Below is a small trained network, with its code and all its weights. Each question gives an input and a class and asks what happens when units are switched off, that is, made to give their printed mean instead of their output.

import numpy as np


def w(rows, s, z=0):
    codes = np.array(rows[::2]) - 128.0
    scale = np.full(codes.shape[1], s)
    scale[-1] = z or s
    return codes * scale


def f(y):
    return np.maximum(y, 0)


def log_softmax(a):
    a = a - a.max(-1, keepdims=True)
    return a - np.log(np.exp(a).sum(-1, keepdims=True))


def net(x, mask):
    res = np.array(x, float).reshape(1, 4) / 4 @ E
    y = f(res @ A[0][:, :-1].T + A[0][:, -1])
    res = res + np.where(mask, y, B[0][:, -1]) @ B[0][:, :-1]
    return log_softmax(res[-1] @ U[:, :-1].T + U[:, -1])


A, B = {}, {}
E = w([
[174,167,130,158,193,101,146,68,249],'x0',
[63,64,197,173,141,175,41,105,213],'x1',
[56,194,109,238,110,86,67,164,121],'x2',
[22,203,102,97,33,184,176,93,176],'x3',
],0.011)
A[0] = w([
[64,198,108,220,147,76,75,180,113,183],'n0',
[198,74,145,129,163,51,72,159,116,19],'n1',
[112,36,133,166,125,201,47,101,161,56],'n2',
[96,52,199,130,117,172,94,130,190,120],'n3',
[200,32,158,109,114,114,171,81,127,9],'n4',
[166,101,148,14,147,165,119,144,168,24],'n5',
[196,131,164,172,130,102,172,65,229,192],'n6',
[116,157,114,233,153,87,74,153,105,161],'n7',
[193,213,42,80,153,103,158,145,74,177],'n8',
[134,66,124,64,152,161,152,78,120,52],'n9',
[80,62,114,64,137,119,91,185,61,91],'n10',
[162,141,119,161,130,34,165,48,240,193],'n11',
[193,88,100,172,119,31,164,124,103,103],'n12',
[97,70,185,111,54,179,122,174,74,104],'n13',
[183,96,164,109,155,91,2,215,98,54],'n14',
[141,44,187,166,179,116,91,125,121,22],'n15',
[59,153,96,104,45,208,170,102,203,66],'n16',
[149,102,188,63,150,221,131,102,147,78],'n17',
],0.0085,0.0013)
B[0] = w([
[248,174,173,110,77,108,106,96,159,248],'n0',
[51,224,67,55,80,242,166,114,171,240],'n1',
[74,75,122,204,121,77,206,94,88,237],'n2',
[70,72,174,182,124,83,188,37,102,237],'n3',
[198,67,89,101,53,134,119,130,123,213],'n4',
[190,119,117,128,67,110,49,121,113,205],'n5',
[55,132,151,77,193,70,86,206,106,246],'n6',
[215,220,149,146,60,106,180,119,153,230],'n7',
[36,54,153,203,83,68,252,39,51,245],'n8',
[209,115,143,80,60,114,26,111,73,196],'n9',
[98,145,126,96,211,18,118,174,156,210],'n10',
[99,199,126,112,132,30,102,183,95,250],'n11',
[95,130,82,138,189,171,177,98,172,209],'n12',
[80,209,123,36,192,36,77,152,80,212],'n13',
[159,172,40,122,108,123,200,154,174,253],'n14',
[94,131,110,118,152,158,195,102,248,227],'n15',
[139,151,3,113,138,202,159,123,187,254],'n16',
[165,168,140,129,51,107,114,116,124,210],'n17',
],0.0067,0.011)
U = w([
[74,27,171,220,102,81,201,88,122,122],'0',
[118,126,54,100,131,223,156,176,214,69],'1',
[254,115,174,154,16,90,53,151,147,115],'2',
[85,120,142,91,212,24,67,254,136,99],'3',
[133,80,146,188,128,103,112,176,122,252],'4',
],0.0083,0.0026)

Each question gives the input, the list of numbers given to net, and the class t.
The units are the neurons (one row each of A and B). Each row of codes is followed by its name. A weight is (code - 128) times the scale printed after its matrix; where a second scale follows, it is the last column's (A, B and U).
mask holds one flag per neuron, in row order. A switched-off neuron (its flag False) gives its mean, the last column of its row in B, instead of its output. The means were averaged over made-up inputs and are rounded, as every weight is.
A unit's drop is (log p(t) with every unit on - log p(t) with that unit switched off) / (log p(t) with every unit on - log p(t) with every unit switched off).
The circuit of an input: a set's keep is (log p(t) with only the set's units on - log p(t) with every unit switched off) / (log p(t) with every unit on - log p(t) with every unit switched off). Starting from the 12 units with the biggest drops (on a tie, the unit counted first), units are removed one at a time, each time the one whose removal leaves the highest keep (on an exact tie, the one counted first), for as long as the keep stays at least 0.8.
circuit, biggest first: the units of the circuit, biggest drop first
unit that matters most: the unit with the biggest drop
top k neurons: the k neurons with the biggest drops, biggest first
drop of u: that unit's drop, to one decimal
input [-7,-5,-3,-2], class 3: circuit, biggest first	[n10]
input [-5,0,-4,-5], class 1: top 3 neurons	[n1, n6, n11]
input [-1,7,-5,4], class 0: top 2 neurons	[n3, n2]
input [1,-5,-5,-4], class 0: top 3 neurons	[n8, n0, n12]
input [0,-5,3,-5], class 0: top 2 neurons	[n8, n16]
input [0,5,-6,-6], class 1: top 4 neurons	[n1, n15, n8, n14]
input [8,6,8,-8], class 1: top 3 neurons	[n1, n15, n14]
input [1,-5,5,-6], class 1: circuit, biggest first	[n1, n12]
input [7,-3,-8,7], class 2: top 2 neurons	[n9, n5]
input [2,8,-4,7], class 0: top 3 neurons	[n3, n2, n1]
input [-5,-1,2,4], class 3: top 2 neurons	[n13, n1]
input [8,1,-1,6], class 3: top 3 neurons	[n11, n6, n1]
input [-8,-3,-7,-4], class 3: top 4 neurons	[n10, n13, n0, n7]
input [8,0,-7,5], class 3: unit that matters most	n6
input [-5,-5,-3,-5], class 0: top 3 neurons	[n8, n16, n6]
input [6,4,-4,5], class 3: circuit, biggest first	[n6, n11]
input [6,-7,3,2], class 0: top 3 neurons	[n8, n13, n10]
input [-6,4,8,-2], class 2: top 2 neurons	[n0, n7]
input [0,6,8,-8], class 1: top 4 neurons	[n1, n15, n14, n8]
input [-6,6,-7,6], class 2: unit that matters most	n9
input [-8,-8,5,0], class 0: drop of n2	-0.1
input [3,-5,-7,6], class 2: drop of n17	0.1
input [4,2,8,1], class 2: drop of n0	0.1
input [-6,-6,-1,-7], class 1: drop of n3	0.4
